Below are the code and all the weights of a small trained network. Each question names an input and a target symbol and asks about switching units off, where a switched-off unit gives its printed mean instead of its output.

import numpy as np


def w(rows, s, z=0):
    codes = np.array(rows[::2]) - 128.0
    scale = np.full(codes.shape[1], s)
    scale[-1] = z or s
    return codes * scale


def f(y):
    return y / 2 * (1 + np.tanh(0.7978845608 * (y + 0.044715 * y**3)))


def softmax(a):
    e = np.exp(a - a.max(-1, keepdims=True))
    return e / e.sum(-1, keepdims=True)


def log_softmax(a):
    a = a - a.max(-1, keepdims=True)
    return a - np.log(np.exp(a).sum(-1, keepdims=True))


def net(x, mask):
    ids = ['αγεζηθλμξπστφψω'.index(c) for c in x.split()]
    T = len(ids)
    res = E[ids] + P[:T]
    r = res
    for j in range(3):
        rows = slice(2 * j, 2 * j + 2)
        q, k, v = (r @ M[0][rows].T for M in (Q, K, V))
        z = softmax(np.where(np.tri(T) > 0, q @ k.T / 2**0.5, -1e9)) @ v
        o = O[0][rows]
        res = res + np.where(mask[j], z, o[:, -1]) @ o[:, :-1]
    y = f(res @ A[0][:, :-1].T + A[0][:, -1])
    res = res + np.where(mask[3:11], y, B[0][:, -1]) @ B[0][:, :-1]
    return log_softmax(res[-1] @ U[:, :-1].T + U[:, -1])


Q, K, V, O, A, B = {}, {}, {}, {}, {}, {}
E = w([
[61,146,101,134,166,140],'α',
[118,161,2,127,79,107],'γ',
[125,108,115,125,119,94],'ε',
[119,109,144,69,93,120],'ζ',
[41,84,152,202,148,47],'η',
[169,93,96,159,101,83],'θ',
[139,125,213,170,198,194],'λ',
[139,102,108,186,142,115],'μ',
[159,141,140,101,121,138],'ξ',
[174,135,70,109,98,128],'π',
[108,153,131,117,159,153],'σ',
[183,162,128,141,139,174],'τ',
[218,68,181,172,129,138],'φ',
[118,196,109,71,153,179],'ψ',
[163,130,88,162,134,124],'ω',
],0.008)
P = w([
[163,181,83,179,239,31],'0',
[105,220,167,220,8,136],'1',
[89,71,67,113,103,192],'2',
[144,172,173,89,175,85],'3',
[105,198,197,210,5,146],'4',
[88,61,91,117,107,197],'5',
[144,155,198,80,164,87],'6',
[102,188,224,213,6,148],'7',
[89,47,100,130,117,210],'8',
[138,146,221,82,161,88],'9',
[104,180,253,218,8,144],'10',
[84,42,114,148,130,217],'11',
[119,165,176,63,155,87],'12',
],0.0064)
Q[0] = w([
[95,19,113,70,158,171],'H0',
[206,161,115,69,156,26],'H0',
[110,135,142,194,52,184],'H1',
[97,31,106,83,109,251],'H1',
[146,184,176,77,90,187],'H2',
[81,122,140,205,97,89],'H2',
],0.026)
K[0] = w([
[69,42,253,61,71,132],'H0',
[149,139,120,42,41,114],'H0',
[190,132,94,233,207,108],'H1',
[163,64,225,125,131,194],'H1',
[139,144,177,85,45,227],'H2',
[75,106,119,218,82,120],'H2',
],0.022)
V[0] = w([
[120,86,144,147,124,24],'H0',
[217,189,121,71,111,177],'H0',
[255,50,115,166,87,114],'H1',
[138,143,184,163,196,207],'H1',
[121,168,140,126,141,152],'H2',
[106,106,126,174,79,179],'H2',
],0.026)
O[0] = w([
[247,151,159,138,104,171,197],'H0',
[56,213,137,204,145,43,1],'H0',
[131,4,114,118,43,11,72],'H1',
[36,68,182,200,142,156,193],'H1',
[141,94,118,144,102,68,181],'H2',
[90,151,187,51,102,125,179],'H2',
],0.012,0.0047)
A[0] = w([
[165,24,82,83,242,106,150],'N0',
[213,136,197,174,254,8,251],'N1',
[64,187,160,143,17,28,37],'N2',
[58,94,78,100,228,159,186],'N3',
[172,232,164,42,247,54,164],'N4',
[160,147,108,214,35,228,174],'N5',
[25,166,171,120,8,111,236],'N6',
[170,220,233,115,148,62,215],'N7',
],0.0091,0.0033)
B[0] = w([
[72,187,148,166,225,128,187],'N0',
[54,102,120,74,111,251,178],'N1',
[168,73,166,71,247,132,179],'N2',
[147,100,120,38,106,41,204],'N3',
[92,130,246,128,78,132,247],'N4',
[60,126,98,126,92,151,222],'N5',
[201,138,118,232,99,168,215],'N6',
[80,177,31,104,161,57,218],'N7',
],0.015,0.014)
U = w([
[85,137,153,123,155,181,144],'α',
[157,145,185,88,122,101,177],'γ',
[132,149,2,123,88,102,165],'ε',
[162,160,113,152,135,120,191],'ζ',
[176,116,120,99,101,167,75],'η',
[175,96,95,72,113,109,114],'θ',
[146,125,163,185,96,151,72],'λ',
[121,53,113,144,31,98,145],'μ',
[155,157,84,139,169,123,201],'ξ',
[151,126,83,56,210,114,2],'π',
[119,180,60,206,108,114,146],'σ',
[121,114,154,177,181,118,74],'τ',
[177,104,165,117,129,146,68],'φ',
[111,179,119,180,182,103,20],'ψ',
[182,134,100,128,134,129,242],'ω',
],0.0069,0.0047)

Each question gives the input, a string of symbols that net reads in full, and the target symbol t.
The units are the heads (2 rows each of Q, K, V and O) and the neurons (one row each of A and B). Each row of codes is followed by its name. A weight is (code - 128) times the scale printed after its matrix; where a second scale follows, it is the last column's (O, A, B and U).
mask holds one flag per unit, heads first, then neurons. A switched-off unit (its flag False) gives its mean, the last column of its rows in O or B, instead of its output. The means were averaged over made-up inputs and are rounded, as every weight is.
A unit's drop is (log p(t) with every unit on - log p(t) with that unit switched off) / (log p(t) with every unit on - log p(t) with every unit switched off).
The circuit of an input: a set's keep is (log p(t) with only the set's units on - log p(t) with every unit switched off) / (log p(t) with every unit on - log p(t) with every unit switched off). Starting from all 11 units, units are removed one at a time, each time the one whose removal leaves the highest keep (on an exact tie, the one counted first), for as long as the keep stays at least 0.8.
circuit, biggest first: the units of the circuit, biggest drop first
k most important neurons: the k neurons with the biggest drops, biggest first
which heads matter: for each layer, one digit per head in row order, 1 if its drop is at least 0.15 and else 0, layers parted by /
input θ ξ α γ γ μ ψ μ φ α, target γ: which heads matter => 010
input ε ε ε α σ ξ ω α μ γ α, target ε: which heads matter => 100
input γ γ π ω σ, target γ: which heads matter => 011
input λ ξ ε α ξ ε, target μ: most important neuron => (N7)
input α ζ λ σ μ, target α: circuit, biggest first => (H1 N5)
input π λ ξ α α ψ ξ ζ, target π: which heads matter => 110
input μ λ φ π σ φ ε μ ζ π τ, target μ: which heads matter => 110
input ξ σ α ξ μ α, target π: circuit, biggest first => (N4 N6)
input ψ λ ε γ ε σ φ, target α: circuit, biggest first => (N1 H0)
input η α σ ω μ ψ α μ, target η: which heads matter => 100
input μ σ α α α φ γ ω σ α ε ψ, target τ: which heads matter => 010
input γ η η λ α ξ μ ψ, target γ: circuit, biggest first => (H1 N4)
input γ α ξ ε α, target γ: which heads matter => 011
input γ γ γ γ, target γ: circuit, biggest first => (N4 H1)
input γ α α, target π: circuit, biggest first => (H0 N3 N4)
input α σ σ γ θ φ η, target α: which heads matter => 011
input λ ω σ γ α σ γ γ, target λ: which heads matter => 011
input φ ξ λ γ α λ φ ψ τ θ γ, target φ: circuit, biggest first => (H1 N2 N6 H2)
input γ α γ α τ, target γ: circuit, biggest first => (H1 N4 H2)
input η λ π, target μ: circuit, biggest first => (H1 N3 N0 H0)
input α σ λ γ λ ξ α φ ω ω γ α, target τ: which heads matter => 110
